After every row comes roughly how far along a hidden order it lies, from 0 to 12.
(in the rows, 128 means zero)
[98 105 122 91 160 70 117 124 167 153 147 143 117 144 132 94 196 130 133 138 157 210 107 139 112 151 125 111 153 101 108 119 80 181 126 157 136] -> 9
[91 120 102 155 107 76 159 129 151 153 181 124 111 142 153 112 114 88 119 145 146 150 108 155 117 113 135 132 146 80 110 133 132 111 115 152 129] -> 4
[143 134 128 141 112 86 110 142 140 123 139 153 138 138 116 117 90 150 137 131 144 126 102 130 148 135 145 81 104 118 112 113 150 128 133 115 123] -> 10
[99 182 97 155 162 67 58 141 177 149 155 137 81 145 153 123 90 99 137 72 156 255 109 106 81 144 80 89 161 49 156 213 1 121 177 98 144] -> 0
[147 150 126 144 119 58 102 153 208 123 157 152 126 142 110 105 104 170 144 142 152 169 108 139 154 137 140 36 88 78 105 111 125 127 135 97 141] -> 9
[97 200 136 132 144 54 180 146 197 152 187 137 121 154 183 136 255 180 141 150 173 211 116 119 102 125 90 84 130 26 138 126 147 140 104 17 159] -> 5
[105 173 119 130 128 76 165 116 153 127 137 121 151 140 153 116 173 115 140 136 139 156 109 107 139 133 114 88 117 98 125 156 143 115 111 69 136] -> 9
[131 143 122 136 140 75 116 151 187 131 170 142 110 149 129 112 117 178 139 147 152 185 103 135 143 136 134 32 119 67 108 120 126 130 136 95 134] -> 9
[97 130 101 157 111 68 157 125 156 161 181 119 115 145 157 107 110 87 122 139 145 155 112 152 125 111 148 141 147 96 108 138 138 111 108 135 134] -> 3
[113 173 145 132 119 85 160 126 136 140 136 139 147 136 146 135 219 143 139 128 150 125 104 119 119 125 116 142 121 93 141 118 150 134 112 72 134] -> 6
[144 137 127 138 125 53 109 144 163 124 147 152 136 141 119 113 98 171 141 139 143 148 106 143 150 134 147 68 108 99 108 111 136 134 138 100 133] -> 10
[102 135 109 153 105 86 154 122 136 149 162 124 122 139 147 120 102 95 121 129 137 139 110 150 129 109 145 141 139 107 111 133 152 111 103 140 131] -> 4
[92 135 98 155 112 89 157 127 150 154 178 121 110 140 137 118 109 102 118 135 144 162 106 156 122 111 147 126 149 90 106 135 131 110 116 133 139] -> 3
[99 93 129 78 160 74 122 124 151 158 131 144 118 137 132 94 180 131 137 134 157 182 109 136 107 148 133 129 152 115 114 116 69 186 129 151 133] -> 12
[130 111 164 165 100 83 108 167 134 148 167 140 96 135 124 185 167 207 116 107 133 90 115 139 87 126 102 183 170 90 145 92 203 139 131 146 115] -> 2
[102 102 122 94 169 67 123 123 153 150 143 142 118 142 141 95 185 142 135 140 162 191 109 135 107 146 126 110 155 111 117 120 81 175 126 165 149] -> 9
[137 139 127 141 133 74 121 145 176 128 159 147 110 144 130 116 114 171 140 145 149 166 107 134 147 132 131 53 116 89 108 118 134 126 133 94 129] -> 9
[134 155 119 134 147 56 120 155 200 136 181 137 101 153 139 101 129 179 137 156 160 216 115 137 139 136 116 1 125 59 106 129 120 131 129 82 157] -> 8
[109 179 93 150 158 80 63 139 145 145 138 144 89 140 148 112 66 89 138 63 150 251 104 101 74 138 89 108 151 85 158 215 1 118 173 116 130] -> 0
[95 126 101 162 96 54 162 127 143 158 179 123 117 141 156 114 94 93 122 141 146 150 107 162 121 112 159 145 144 102 103 143 133 105 114 139 138] -> 4
[99 110 122 90 168 53 123 131 153 150 149 143 113 145 136 98 195 134 133 141 157 204 76 135 114 147 120 115 152 95 107 119 83 175 126 154 138] -> 11
[134 173 127 137 124 80 113 144 171 134 152 143 125 143 125 115 113 170 138 137 148 154 109 132 160 131 134 56 115 95 114 124 134 131 133 110 138] -> 7
[107 177 141 130 117 77 161 131 130 141 146 146 140 141 147 136 207 144 139 139 152 145 107 118 113 124 102 120 121 70 137 117 152 133 109 73 127] -> 2
[98 126 100 153 96 57 156 122 150 152 179 121 115 141 148 119 106 96 118 139 142 150 107 158 129 114 152 139 142 105 105 135 146 115 120 134 126] -> 4
[149 137 125 136 133 66 115 148 166 127 158 143 125 144 126 113 108 171 137 142 151 159 110 136 143 136 130 56 112 91 111 120 143 132 130 111 133] -> 6
[143 135 126 144 122 69 129 142 165 130 146 142 123 143 129 117 109 164 137 138 145 154 103 137 145 133 134 37 116 103 106 120 142 129 131 108 122] -> 11
[112 98 129 83 142 72 119 115 119 150 118 145 138 134 128 102 170 100 134 123 143 158 98 134 130 149 137 175 136 136 122 110 87 171 129 179 122] -> 12
[105 174 123 137 138 48 166 121 164 129 143 123 138 142 161 108 187 116 140 141 146 180 113 108 141 133 113 53 110 88 124 168 152 116 110 39 144] -> 8
[128 109 143 142 123 60 133 131 180 139 124 115 115 148 143 113 163 143 123 123 116 124 106 116 163 168 128 104 162 88 99 147 163 118 118 132 133] -> 4
[107 141 115 140 104 60 145 122 114 141 154 123 126 136 140 121 104 106 125 131 143 138 105 142 129 118 146 154 128 119 105 130 140 120 119 138 127] -> 3
[116 105 147 149 109 74 129 128 173 135 122 112 130 137 132 114 161 132 129 121 112 125 103 114 168 163 128 118 167 109 97 149 169 112 115 146 126] -> 0
[137 136 125 144 129 76 127 141 164 130 148 131 120 145 132 116 125 159 134 139 144 165 98 131 137 130 128 80 125 116 118 129 132 130 129 106 139] -> 12
[105 100 128 86 151 80 121 111 125 133 123 149 126 135 129 103 173 116 137 128 151 161 102 134 116 150 136 124 147 131 116 113 87 178 129 166 116] -> 12
[123 119 153 163 116 76 115 173 156 142 185 136 85 138 133 175 182 220 118 118 143 117 106 143 84 106 95 154 180 68 139 104 211 148 132 132 141] -> 2
[99 130 100 162 107 69 147 130 161 154 186 119 105 144 156 116 107 111 119 144 150 145 113 156 121 116 144 118 149 85 108 137 113 112 113 128 144] -> 5
[34 143 106 71 23 55 123 122 98 150 206 121 104 150 98 171 104 140 120 102 124 128 105 138 217 144 109 35 163 113 128 132 204 168 160 37 137] -> 8
[98 198 124 126 122 77 179 111 160 128 128 122 156 138 162 111 198 91 146 135 143 161 107 98 151 141 119 74 100 94 126 161 127 110 107 45 145] -> 9
[119 117 125 136 143 76 131 132 143 127 153 123 120 139 138 128 142 136 129 133 134 148 108 128 130 128 118 108 140 108 126 129 138 128 124 123 137] -> 8
[140 144 129 137 108 87 112 139 150 131 141 142 131 141 112 114 98 149 135 134 144 142 107 134 150 136 138 40 115 102 116 126 132 130 133 120 129] -> 7
[120 116 144 131 112 80 133 129 182 143 131 107 114 140 140 113 154 129 127 125 111 126 108 113 166 168 126 104 167 96 99 147 172 118 118 137 131] -> 2
[143 137 125 136 130 71 126 148 174 129 151 147 131 137 118 111 97 163 138 139 147 153 106 136 151 136 137 52 106 96 108 112 130 134 134 100 131] -> 7
[134 136 126 138 127 73 114 148 176 122 163 142 122 143 124 108 124 165 138 144 140 189 112 139 130 130 129 58 122 86 107 119 124 131 131 97 143] -> 10
[99 197 144 137 110 67 172 137 157 149 157 143 139 144 168 142 255 155 143 134 165 157 111 120 103 124 97 115 130 58 139 116 151 137 104 54 147] -> 5
[111 99 150 142 97 81 134 128 180 141 116 113 124 138 138 109 149 129 124 118 108 110 106 109 183 178 137 122 174 117 94 161 189 111 121 149 126] -> 2
[106 106 150 149 118 67 134 139 200 140 135 105 103 146 147 110 186 151 125 128 117 154 111 110 179 175 121 78 187 76 88 157 174 114 114 134 151] -> 0
[130 128 160 163 109 93 107 166 148 150 177 135 94 142 127 179 172 205 118 113 145 103 108 144 85 123 100 177 179 91 144 94 193 139 132 129 133] -> 4
[33 147 110 68 27 60 125 127 114 150 205 117 96 143 96 175 145 146 121 108 128 146 114 138 216 144 104 21 170 100 121 133 181 169 145 20 150] -> 8
[101 92 130 81 164 78 117 121 141 139 127 151 136 138 129 92 185 120 136 127 153 173 105 138 110 152 129 149 146 129 112 115 83 179 130 182 129] -> 10
[111 89 150 151 104 75 137 133 216 143 113 108 110 143 147 103 167 145 122 118 107 121 109 106 192 195 94 99 190 82 74 162 175 111 113 139 139] -> 1

[100 108 94 107 151 120 156 103 147 137 117 104 137 111 130 140 122 139 116 95 110 134] -> 5
[127 101 98 82 207 137 133 122 145 129 135 108 167 122 133 160 125 128 115 101 123 133] -> 0
[122 120 110 114 153 147 137 125 137 139 136 108 142 99 149 141 116 146 121 99 113 129] -> 2
[127 124 121 109 179 166 118 134 137 137 123 120 145 107 151 142 119 147 124 110 115 140] -> 4
[117 111 128 91 255 187 148 136 150 122 74 144 148 146 123 143 130 137 122 120 121 164] -> 10
[134 157 136 170 41 142 74 149 104 149 158 109 105 87 174 114 114 152 140 126 117 118] -> 5
[181 145 156 109 156 189 50 170 108 134 153 142 154 108 174 139 122 131 135 151 135 143] -> 1
[170 150 151 134 101 166 56 158 103 139 162 130 138 96 175 127 118 135 137 142 130 130] -> 1
[95 134 124 162 145 141 155 119 133 134 92 123 102 121 142 106 120 153 133 110 111 133] -> 12
[192 138 162 78 231 220 41 185 115 128 138 156 178 120 170 155 128 124 132 157 140 159] -> 1
[132 129 122 105 176 168 97 142 132 141 142 117 149 101 164 148 118 147 124 113 117 137] -> 2
[129 117 128 95 222 184 122 139 143 130 109 131 152 123 143 146 123 142 122 117 120 150] -> 6
[107 117 115 115 168 151 141 121 142 136 103 119 134 113 136 133 120 146 121 104 111 141] -> 7
[116 110 97 107 153 121 139 113 143 137 137 103 148 108 137 146 119 138 118 99 114 125] -> 2
[135 150 145 141 148 174 94 165 119 134 119 137 119 134 159 127 125 143 140 142 134 141] -> 9
[138 105 106 82 220 156 125 132 144 129 140 115 173 122 138 163 123 129 118 108 123 138] -> 0
[93 112 91 122 120 110 157 100 146 142 116 100 122 102 132 132 119 145 117 89 105 128] -> 6
[143 136 137 105 205 199 87 164 126 136 120 134 145 116 163 146 124 145 131 129 125 151] -> 6
[104 111 111 104 187 152 151 118 150 133 92 121 136 124 125 138 124 141 118 104 112 148] -> 8
[176 149 158 110 177 190 64 176 110 132 142 143 151 121 169 138 123 129 136 153 138 148] -> 3
[126 144 146 138 193 181 120 158 128 128 96 148 121 149 145 124 128 141 139 141 138 147] -> 12
[151 140 128 107 156 183 64 158 120 147 150 120 150 86 186 149 120 148 128 117 116 137] -> 0
[138 139 133 116 171 190 82 156 125 141 128 126 138 106 171 141 122 151 130 122 119 145] -> 5
[160 150 155 134 145 181 74 169 112 133 137 141 133 129 161 131 124 135 140 150 138 141] -> 6
[108 120 123 120 184 168 144 127 143 132 92 129 135 124 136 132 123 145 124 111 115 147] -> 9
[106 108 109 92 193 149 152 113 153 132 99 122 144 125 124 143 125 137 117 105 114 146] -> 7
[126 123 113 114 151 150 115 129 135 140 140 108 144 99 153 141 115 143 122 104 117 129] -> 2
[164 125 135 73 246 209 69 167 132 133 136 136 177 114 166 166 127 136 125 128 128 153] -> 0
[164 141 140 108 158 191 53 163 112 144 156 129 152 86 187 145 120 142 131 129 119 140] -> 0
[137 126 137 98 239 203 114 154 138 129 102 140 152 130 151 146 126 144 126 124 125 158] -> 7
[98 118 114 122 161 149 153 114 144 136 99 119 125 115 135 127 120 148 122 104 108 141] -> 9
[118 126 114 119 144 151 123 124 135 142 134 109 139 96 157 137 116 150 123 102 111 131] -> 3
[165 135 139 89 209 213 57 173 124 139 138 137 162 105 178 153 126 142 129 131 125 152] -> 2
[77 114 94 135 106 106 161 92 147 144 107 103 108 100 125 124 119 150 117 85 98 128] -> 8
[163 143 137 115 133 179 49 158 109 147 160 124 146 79 190 140 119 146 131 125 113 135] -> 0
[134 140 137 121 187 199 92 165 124 137 115 132 137 121 164 138 124 147 133 127 125 148] -> 7
[145 143 134 117 151 185 62 161 118 145 141 122 148 94 179 141 121 149 131 123 119 140] -> 3
[129 151 150 151 151 172 121 160 123 131 100 148 107 148 149 117 129 140 144 144 140 143] -> 12
[140 143 137 121 178 189 90 164 122 138 121 130 125 117 166 138 124 149 134 129 126 145] -> 6
[123 173 145 191 45 138 98 147 107 142 138 124 87 114 159 101 118 149 146 139 128 120] -> 10
[90 118 102 131 124 121 150 105 144 142 112 105 118 101 135 125 117 150 120 94 103 130] -> 7
[126 112 108 96 182 150 133 126 143 134 132 119 156 113 141 152 120 136 118 105 119 135] -> 2
[125 131 125 120 162 174 113 138 132 140 121 119 135 102 158 137 119 154 123 110 114 139] -> 5
[161 149 161 130 188 200 91 181 120 121 114 154 130 156 150 130 130 131 143 164 148 152] -> 9
[131 160 159 172 91 164 100 160 112 133 125 143 101 136 152 107 122 142 147 152 138 137] -> 12
[169 139 150 92 217 213 61 179 121 133 129 143 154 121 171 152 127 135 132 142 133 157] -> 3
[171 149 152 127 122 201 54 163 104 139 160 132 144 94 178 133 118 135 136 146 129 133] -> 1
[123 130 117 124 129 158 112 128 131 144 134 110 135 94 160 137 116 154 125 103 111 130] -> 3
[163 144 147 106 183 198 62 175 118 135 136 140 149 120 169 144 125 138 136 142 131 149] -> 4
[87 111 105 97 187 145 164 111 156 130 81 119 135 133 111 136 128 140 115 104 111 154] -> 10
[156 154 166 138 153 190 91 173 114 123 123 154 123 149 147 121 126 131 145 163 145 142] -> 9
[150 147 152 121 185 195 86 178 120 129 116 142 134 143 158 136 128 136 141 150 141 151] -> 8
[168 141 146 103 194 205 55 174 116 139 141 137 159 105 176 149 124 139 131 137 128 151] -> 2
[144 158 143 167 61 142 80 153 104 141 152 121 107 103 170 112 116 144 142 138 127 121] -> 6
[127 150 136 148 123 165 94 156 114 140 125 125 113 117 165 123 121 149 139 131 126 135] -> 8
[140 137 126 113 150 174 81 151 123 147 147 117 142 89 174 145 119 151 127 112 114 132] -> 1
[108 113 113 101 192 153 147 119 149 133 98 123 141 122 131 140 123 140 120 107 114 147] -> 7
[148 145 163 115 236 211 107 180 129 120 88 166 131 170 139 134 135 130 141 160 150 160] -> 12
[177 146 158 108 172 198 61 174 112 130 140 144 143 125 165 141 124 131 136 151 138 147] -> 3
[92 119 118 134 181 157 158 119 146 131 82 127 117 129 93 124 124 148 126 108 110 148] -> 12
[135 152 139 154 115 170 91 160 114 140 131 128 114 118 162 121 121 147 140 135 128 133] -> 8
[154 144 144 124 145 186 68 166 114 141 142 128 138 104 173 136 122 144 134 135 124 140] -> 4
[109 103 101 84 200 138 155 117 154 131 103 117 151 128 120 150 128 131 114 103 117 143] -> 5
[121 133 115 132 121 147 103 127 128 149 147 104 129 82 168 134 113 156 126 99 109 125] -> 2
[85 113 104 123 145 130 163 100 150 139 93 110 122 112 121 129 123 147 118 96 105 145] -> 9
[86 110 108 116 182 171 172 113 154 132 77 119 124 132 113 130 127 145 118 103 106 151] -> 12
[123 138 139 136 185 182 124 149 129 131 100 139 122 135 151 126 125 147 136 128 129 145] -> 10
[142 134 143 104 238 206 105 169 135 126 97 146 148 142 150 145 128 141 131 135 131 158] -> 8
[148 150 152 136 166 189 92 174 118 130 117 145 124 141 152 129 127 135 141 154 140 145] -> 9
[148 148 156 139 152 183 87 172 117 130 121 145 125 141 154 126 126 136 138 153 141 144] -> 9
[122 106 119 77 251 175 144 132 154 125 95 135 159 138 127 152 129 131 117 116 120 151] -> 7
[191 142 169 92 238 217 64 190 115 118 128 164 166 150 153 149 131 117 139 173 152 159] -> 4
[175 136 152 80 237 227 58 184 122 130 126 148 171 123 167 157 129 133 131 146 133 162] -> 3
[103 135 133 142 171 171 130 137 132 135 102 128 121 121 151 122 121 152 132 120 118 141] -> 9
[169 147 160 118 171 190 70 177 112 128 133 143 144 131 159 137 126 131 139 154 141 146] -> 5
[167 139 143 98 188 202 50 169 117 140 147 135 159 97 182 151 123 142 131 132 124 147] -> 1
[180 142 155 102 173 198 46 174 109 135 152 141 159 106 179 143 122 131 133 147 131 143] -> 0
[144 124 130 86 231 190 102 151 137 131 121 131 164 118 154 155 123 140 123 119 123 150] -> 3
[107 130 124 138 154 153 141 124 135 138 106 122 121 113 143 123 118 153 126 109 111 136] -> 9
[115 122 128 113 211 177 139 132 143 129 92 133 138 126 139 134 123 145 125 115 116 150] -> 9
[180 146 165 112 193 199 69 182 114 123 129 155 152 142 153 141 128 122 141 166 148 150] -> 5
[142 147 142 128 167 187 87 165 121 139 122 133 130 125 163 134 125 144 137 138 131 145] -> 7
[132 143 133 128 138 177 78 155 118 146 137 119 129 97 175 136 120 151 133 120 117 139] -> 5
[116 110 130 99 255 190 153 136 150 120 71 149 146 153 121 140 131 139 123 123 122 165] -> 11
[123 101 94 90 194 130 141 116 146 132 138 107 158 119 133 155 124 130 116 99 118 126] -> 1
[107 137 134 154 175 162 145 135 132 131 91 136 110 129 143 115 123 160 134 123 121 139] -> 12
[209 132 169 47 255 254 48 203 123 119 123 171 195 143 165 171 135 120 130 166 147 176] -> 1
[71 117 96 141 95 110 166 95 147 145 102 98 106 100 125 118 118 154 124 84 96 129] -> 9
[161 138 138 99 184 200 55 160 121 142 147 131 156 93 181 149 123 143 129 128 120 145] -> 1
[127 142 145 134 200 181 125 156 131 126 90 151 121 150 144 125 128 141 138 139 136 147] -> 12
